Below is a small trained network, with its code and all its weights. Each question gives an input and a target symbol and asks what happens when units are switched off, that is, made to give their printed mean instead of their output.

import numpy as np


def w(rows, s, z=0):
    codes = np.array(rows[::2]) - 128.0
    scale = np.full(codes.shape[1], s)
    scale[-1] = z or s
    return codes * scale


def norm(h):
    return h / np.sqrt((h * h).mean(-1, keepdims=True) + 1e-5)


def f(y):
    return np.maximum(y, 0)


def softmax(a):
    e = np.exp(a - a.max(-1, keepdims=True))
    return e / e.sum(-1, keepdims=True)


def log_softmax(a):
    a = a - a.max(-1, keepdims=True)
    return a - np.log(np.exp(a).sum(-1, keepdims=True))


def net(x, mask):
    ids = ['ΛΦΩηθσ'.index(c) for c in x.split()]
    T = len(ids)
    res = E[ids] + P[:T]
    r = norm(res)
    for j in range(2):
        rows = slice(2 * j, 2 * j + 2)
        q, k, v = (r @ M[0][rows].T for M in (Q, K, V))
        z = softmax(np.where(np.tri(T) > 0, q @ k.T / 2**0.5, -1e9)) @ v
        o = O[0][rows]
        res = res + np.where(mask[j], z, o[:, -1]) @ o[:, :-1]
    y = f(norm(res) @ A[0][:, :-1].T + A[0][:, -1])
    res = res + np.where(mask[2:6], y, B[0][:, -1]) @ B[0][:, :-1]
    return log_softmax(norm(res)[-1] @ U[:, :-1].T + U[:, -1])


Q, K, V, O, A, B = {}, {}, {}, {}, {}, {}
E = w([
[60,138,156,102,141,151],'Λ',
[81,152,147,123,161,79],'Φ',
[57,138,144,103,163,106],'Ω',
[105,105,142,58,167,113],'η',
[133,95,208,4,49,52],'θ',
[187,243,176,148,136,106],'σ',
],0.016)
P = w([
[189,74,120,244,67,193],'0',
[92,100,254,147,182,101],'1',
[107,104,239,114,155,102],'2',
[109,85,182,89,138,97],'3',
[106,101,156,80,144,98],'4',
[108,122,133,74,139,98],'5',
[109,136,117,71,125,110],'6',
[112,157,111,69,133,115],'7',
[101,189,111,63,151,115],'8',
],0.0091)
Q[0] = w([
[130,191,130,69,140,127],'H1',
[105,126,246,96,169,79],'H1',
[123,166,143,59,127,127],'H2',
[135,176,164,131,106,116],'H2',
],0.012)
K[0] = w([
[149,92,39,151,2,190],'H1',
[197,201,17,145,103,156],'H1',
[98,67,2,180,69,133],'H2',
[128,116,114,132,110,172],'H2',
],0.0088)
V[0] = w([
[154,67,39,134,93,199],'H1',
[33,80,98,55,211,96],'H1',
[10,118,110,115,89,84],'H2',
[151,89,164,78,119,80],'H2',
],0.012)
O[0] = w([
[37,116,3,196,144,145,115],'H1',
[128,152,152,139,142,28,2],'H1',
[87,52,194,222,191,130,135],'H2',
[32,115,119,228,64,172,187],'H2',
],0.012,0.0081)
A[0] = w([
[169,82,116,189,88,190,250],'N1',
[135,64,209,73,93,186,118],'N2',
[153,169,168,59,145,45,181],'N3',
[59,67,152,2,105,124,166],'N4',
],0.0091,0.0022)
B[0] = w([
[138,115,154,63,160,121,174],'N1',
[145,148,105,167,128,99,254],'N2',
[100,121,2,144,117,110,178],'N3',
[146,154,110,182,123,157,250],'N4',
],0.017,0.0083)
U = w([
[78,77,67,134,200,161,50],'Λ',
[209,204,161,135,147,145,251],'Φ',
[147,85,195,87,213,34,103],'Ω',
[64,115,108,159,40,112,158],'η',
[89,67,255,133,136,103,74],'θ',
[134,103,157,4,144,201,35],'σ',
],0.011,0.0032)

Each question gives the input, a string of symbols that net reads in full, and the target symbol t.
The units are the heads (2 rows each of Q, K, V and O) and the neurons (one row each of A and B). Each row of codes is followed by its name. A weight is (code - 128) times the scale printed after its matrix; where a second scale follows, it is the last column's (O, A, B and U).
mask holds one flag per unit, heads first, then neurons. A switched-off unit (its flag False) gives its mean, the last column of its rows in O or B, instead of its output. The means were averaged over made-up inputs and are rounded, as every weight is.
A unit's drop is (log p(t) with every unit on - log p(t) with that unit switched off) / (log p(t) with every unit on - log p(t) with every unit switched off).
The circuit of an input: a set's keep is (log p(t) with only the set's units on - log p(t) with every unit switched off) / (log p(t) with every unit on - log p(t) with every unit switched off). Starting from all 6 units, units are removed one at a time, each time the one whose removal leaves the highest keep (on an exact tie, the one counted first), for as long as the keep stays at least 0.8.
units of the circuit, in order: the units of the circuit, biggest drop first
top k neurons: the k neurons with the biggest drops, biggest first
heads that matter: for each layer, one digit per head in row order, 1 if its drop is at least 0.15 and else 0, layers parted by /
drop of u: that unit's drop, to one decimal
input η η η Λ η σ, target η: top 3 neurons -> N4; N1; N2
input Ω Ω σ Λ η σ η Λ Λ, target Ω: units of the circuit, in order -> H2; H1
input Λ θ η η η Λ σ, target Λ: heads that matter -> 01
input Ω Ω Ω η θ η θ Λ η, target Ω: heads that matter -> 11
input θ Λ θ η, target θ: units of the circuit, in order -> H2; N3
input θ η η σ, target θ: units of the circuit, in order -> H2; N4; N1; N3
input σ Ω σ Φ, target Φ: top 3 neurons -> N2; N4; N3
input Φ η Φ, target Φ: units of the circuit, in order -> H1
input σ θ σ Λ η Ω Ω, target σ: top 2 neurons -> N1; N3
input η Λ η σ η σ Φ Λ, target Φ: drop of N1 -> -0.1
input Λ η σ σ Ω, target Φ: drop of N4 -> 0.2
input Ω Ω Λ, target θ: drop of N2 -> 0.1
